[[133 144 150 151 109 147 135 150 110 148 135]
 [117 132 128 132 138 137 140 104 143 132 128]
 [139 144 134 149 147 115 128 117 105 150 145]
 [149 121 114 125 133 119 113 125 150 109 119]
 [141 152 134 112 126 139 145 121 149 126 111]
 [114 133 137 145 118 150 113 127 118 137 140]]
->
[[144 150 151 109 147 135 150 110 148 135 133]
 [132 128 132 138 137 140 104 143 132 128 117]
 [144 134 149 147 115 128 117 105 150 145 139]
 [121 114 125 133 119 113 125 150 109 119 149]
 [152 134 112 126 139 145 121 149 126 111 141]
 [133 137 145 118 150 113 127 118 137 140 114]]

[[108 145 111 127 131 117 127 139 122 119]
 [150 126 115 141 126 132 114 121 133 129]
 [131 121 109 143 138 128 133 140 127 131]
 [130 148 149 146 150 123 112 145 113 143]
 [120 125 106 125 153 139 126 134 146 141]
 [133 150 149 142 145 122 150 120 121 148]
 [139 124 139 125 110 139 125 144 137 119]]
->
[[145 111 127 131 117 127 139 122 119 108]
 [126 115 141 126 132 114 121 133 129 150]
 [121 109 143 138 128 133 140 127 131 131]
 [148 149 146 150 123 112 145 113 143 130]
 [125 106 125 153 139 126 134 146 141 120]
 [150 149 142 145 122 150 120 121 148 133]
 [124 139 125 110 139 125 144 137 119 139]]

[[111 142 129 145 123 123 136]
 [111 106 126 132 127 125 119]
 [145 142 134 134 142 120 135]
 [145 118 126 131 148 127 133]
 [123 103 134 124 133 133 119]
 [132 116 112 123 110 131 138]
 [122 134 139 131 148 133 116]
 [128 129 115 108 118 133 113]
 [116 107 124 140 139 118 128]
 [116 119 125 132 113 107 122]
 [117 112 136 124 113 142 128]
 [109 117 119 141 135 120 123]]
->
[[142 129 145 123 123 136 111]
 [106 126 132 127 125 119 111]
 [142 134 134 142 120 135 145]
 [118 126 131 148 127 133 145]
 [103 134 124 133 133 119 123]
 [116 112 123 110 131 138 132]
 [134 139 131 148 133 116 122]
 [129 115 108 118 133 113 128]
 [107 124 140 139 118 128 116]
 [119 125 132 113 107 122 116]
 [112 136 124 113 142 128 117]
 [117 119 141 135 120 123 109]]

[[155 125 140 109 136 116 141 142 142 133 137]
 [146 107 122 107 113 119 112 117 120 134 112]
 [106 145 132 107 130 107 109 125 148 118 138]]
->
[[125 140 109 136 116 141 142 142 133 137 155]
 [107 122 107 113 119 112 117 120 134 112 146]
 [145 132 107 130 107 109 125 148 118 138 106]]

[[125 123 103 123 141]
 [148 125 146 133 117]]
->
[[123 103 123 141 125]
 [125 146 133 117 148]]

[[121 123 125 125 116]
 [115 132 144 144 117]
 [124 129 141 141 125]
 [111 137 137 137 127]
 [106 129 134 134 117]
 [124 127 129 129 121]
 [126 129 129 129 128]]
->
[[123 125 125 116 121]
 [132 144 144 117 115]
 [129 141 141 125 124]
 [137 137 137 127 111]
 [129 134 134 117 106]
 [127 129 129 121 124]
 [129 129 129 128 126]]

[[141 110 132 132]
 [142 112 133 131]
 [140 142 116 140]
 [147 117 121 112]
 [149 121 120 115]
 [139 108 131 133]
 [115 124 141 136]
 [124 127 134 154]]
->
[[110 132 132 141]
 [112 133 131 142]
 [142 116 140 140]
 [117 121 112 147]
 [121 120 115 149]
 [108 131 133 139]
 [124 141 136 115]
 [127 134 154 124]]

[[125 115 111 122 136 107 132]
 [127 142 139 120 128 124 142]
 [121 117 132 135 134 114 123]
 [136 118 139 137 133 128 137]
 [134 118 114 150 126 143 127]
 [142 131 125 136 123 118 121]
 [131 141 122 122 125 104 129]
 [145 134 135 134 119 144 130]
 [136 117 127 127 132 131 137]
 [116 126 125 122 118 117 122]
 [122 135 125 136 117 127 138]
 [124 139 117 124 153 120 126]]
->
[[115 111 122 136 107 132 125]
 [142 139 120 128 124 142 127]
 [117 132 135 134 114 123 121]
 [118 139 137 133 128 137 136]
 [118 114 150 126 143 127 134]
 [131 125 136 123 118 121 142]
 [141 122 122 125 104 129 131]
 [134 135 134 119 144 130 145]
 [117 127 127 132 131 137 136]
 [126 125 122 118 117 122 116]
 [135 125 136 117 127 138 122]
 [139 117 124 153 120 126 124]]

[[134 122 126 123 120 129 124 131 133 126 122 134]
 [103 131 123 116 110 129 134 127 133 118 139 130]
 [113 129 125 120 116 128 134 126 130 122 135 130]
 [115 136 115 128 129 129 109 141 143 124 135 117]]
->
[[122 126 123 120 129 124 131 133 126 122 134 134]
 [131 123 116 110 129 134 127 133 118 139 130 103]
 [129 125 120 116 128 134 126 130 122 135 130 113]
 [136 115 128 129 129 109 141 143 124 135 117 115]]
---
[[155 122 118 122]
 [135 111 142 140]]
->
[155 111]

[[110 127]
 [125 157]
 [131 144]]
->
[110 157]

[[103 115 133]
 [108 144 110]]
->
[103 144]

[[139 120 150]
 [111 157 124]
 [129 114 120]
 [109 142 138]]
->
[139 157 120]

[[142 157 157]
 [141 128 133]
 [122 123 105]]
->
[142 128 105]

[[111 102]
 [134 128]
 [129 132]
 [148 154]]
->
[111 128]

[[130 133 115 153]
 [115 131 129 131]
 [126 142 123 153]
 [120 130 116 148]]
->
[130 131 123 148]

[[139 136 126 154]
 [131 106 112 140]
 [145 140 125 149]
 [152 141 121 138]]
->
[139 106 125 138]
